grid =
[[139 126 108 109 140 104 123 137 139 136 125 103 110 139 114 134]
 [136 127 146 152 151 147 143 149 122 150 126 131 137 125 128 152]
 [118 121 139 142 153 117 123 129 112 123 109 133 142 153 127 145]
 [113 135 127 123 108 121 110 120 126 134 122 139 145 113 138 118]
 [135 148 122 143 149 142 118 129 114 148 106 129 105 104 114 106]]
grid[0,-16] -> 139
grid[:, -15] -> [126, 127, 121, 135, 148]
grid[0,-11] -> 104
grid[2,-2] -> 127
grid[:, -2] -> [114, 128, 127, 138, 114]
grid[-5,8] -> 139
grid[:, 12] -> [110, 137, 142, 145, 105]
grid[:, 11] -> [103, 131, 133, 139, 129]
grid[-3,9] -> 123
grid[:, -3] -> [139, 125, 153, 113, 104]
grid[-3] -> [118, 121, 139, 142, 153, 117, 123, 129, 112, 123, 109, 133, 142, 153, 127, 145]
grid[1,0] -> 136
grid[4,13] -> 104
grid[2,-9] -> 129
grid[:, 5] -> [104, 147, 117, 121, 142]
grid[-4,-9] -> 149
grid[:, -14] -> [108, 146, 139, 127, 122]
grid[3] -> [113, 135, 127, 123, 108, 121, 110, 120, 126, 134, 122, 139, 145, 113, 138, 118]
grid[2,-11] -> 117
grid[4,5] -> 142
grid[-1,0] -> 135
grid[1,-8] -> 122
grid[2,12] -> 142
grid[-4] -> [136, 127, 146, 152, 151, 147, 143, 149, 122, 150, 126, 131, 137, 125, 128, 152]
grid[1,2] -> 146
grid[4,12] -> 105
grid[-4,-10] -> 143
grid[2,3] -> 142

W = [153 146 128 132 115 122 131 117 123 132]
W[0] = 153
W[4] = 115
W[1] = 146

x =
122,137,129,127,139,139,121,115,110,127,137,121,135,123
130,145,146,135,140,149,140,130,124,101,134,101,153,138
127,132,125,124,134,136,117,119,124,134,129,127,126,125
123,145,136,129,145,150,121,124,125,123,131,114,135,124
127,137,135,134,133,141,119,123,126,126,126,122,133,133
127,131,125,122,134,133,127,122,123,130,133,124,129,122
123,138,126,121,143,144,116,113,116,136,135,122,129,114
122,135,123,118,141,147,110,114,124,142,130,125,126,117
125,137,132,127,139,141,126,125,124,129,131,120,130,117
125,132,130,133,131,121,135,142,135,121,126,129,123,133
x[0, 0] -> 122
x[1, 4] -> 140
x[:, 0] -> [122, 130, 127, 123, 127, 127, 123, 122, 125, 125]
x[:, 8] -> [110, 124, 124, 125, 126, 123, 116, 124, 124, 135]
x[7, 0] -> 122
x[6, 13] -> 114
x[9, 5] -> 121
x[6, 7] -> 113
x[2, 9] -> 134
x[:, 12] -> [135, 153, 126, 135, 133, 129, 129, 126, 130, 123]
x[1, 12] -> 153
x[2] -> [127, 132, 125, 124, 134, 136, 117, 119, 124, 134, 129, 127, 126, 125]
x[8, 0] -> 125
x[4, 3] -> 134
x[:, 5] -> [139, 149, 136, 150, 141, 133, 144, 147, 141, 121]
x[3, 12] -> 135
x[7] -> [122, 135, 123, 118, 141, 147, 110, 114, 124, 142, 130, 125, 126, 117]
x[1, 10] -> 134
x[9] -> [125, 132, 130, 133, 131, 121, 135, 142, 135, 121, 126, 129, 123, 133]
x[9, 2] -> 130
x[7, 7] -> 114
x[4, 4] -> 133
x[6, 9] -> 136
x[2, 8] -> 124
x[5, 5] -> 133
x[:, 3] -> [127, 135, 124, 129, 134, 122, 121, 118, 127, 133]
x[1, 11] -> 101
x[3, 8] -> 125
x[0, 9] -> 127
x[1, 2] -> 146
x[1, 1] -> 145
x[4, 1] -> 137
x[5, 2] -> 125

a =
[[147 124 134 139 141]
 [128 134 137 131 133]
 [116 122 132 136 127]
 [122 133 137 116 134]
 [117 135 122 139 132]
 [125 132 126 126 132]
 [119 131 113 116 138]
 [134 112 132 129 123]
 [134 130 121 144 125]
 [138 146 137 137 140]
 [134 136 129 137 123]
 [142 123 120 139 122]
 [130 124 125 112 128]
 [123 148 101 123 118]
 [130 125 131 120 130]]
a[0, 0]: 147
a[-5, 2]: 129
a[:, 0]: [147, 128, 116, 122, 117, 125, 119, 134, 134, 138, 134, 142, 130, 123, 130]
a[7, 2]: 132
a[7, -4]: 112
a[-2, 0]: 123
a[:, 3]: [139, 131, 136, 116, 139, 126, 116, 129, 144, 137, 137, 139, 112, 123, 120]
a[-7, -5]: 134
a[:, -1]: [141, 133, 127, 134, 132, 132, 138, 123, 125, 140, 123, 122, 128, 118, 130]
a[-8]: [134, 112, 132, 129, 123]
a[-11, 2]: 122
a[14]: [130, 125, 131, 120, 130]
a[4, -5]: 117
a[-14, 1]: 134
a[-10, 0]: 125
a[-7, -3]: 121
a[14, 0]: 130
a[8, 3]: 144
a[-9, -4]: 131
a[-3]: [130, 124, 125, 112, 128]
a[5]: [125, 132, 126, 126, 132]
a[3]: [122, 133, 137, 116, 134]
a[-1, -3]: 131
a[11, -1]: 122
a[9, -1]: 140

m =
[[130 128 138 128]
 [132 128 141 132]
 [142 129 135 132]
 [142 132 135 128]
 [128 140 135 128]
 [128 128 130 141]
 [137 135 135 156]
 [134 133 128 133]
 [135 139 146 138]]
m[0, 0]	130
m[6, 0]	137
m[4, 1]	140
m[:, 2]	[138, 141, 135, 135, 135, 130, 135, 128, 146]
m[0, 3]	128
m[1, 1]	128
m[:, 3]	[128, 132, 132, 128, 128, 141, 156, 133, 138]
m[1, 2]	141
m[7, 1]	133
m[2]	[142, 129, 135, 132]
m[3]	[142, 132, 135, 128]
m[:, 1]	[128, 128, 129, 132, 140, 128, 135, 133, 139]
m[0, 1]	128
m[0]	[130, 128, 138, 128]
m[8, 0]	135

M = [136, 145, 146, 125, 126, 142, 146, 140, 105, 121, 119, 136]
M[0] -> 136
M[10] -> 119
M[3] -> 125
M[9] -> 121
M[11] -> 136
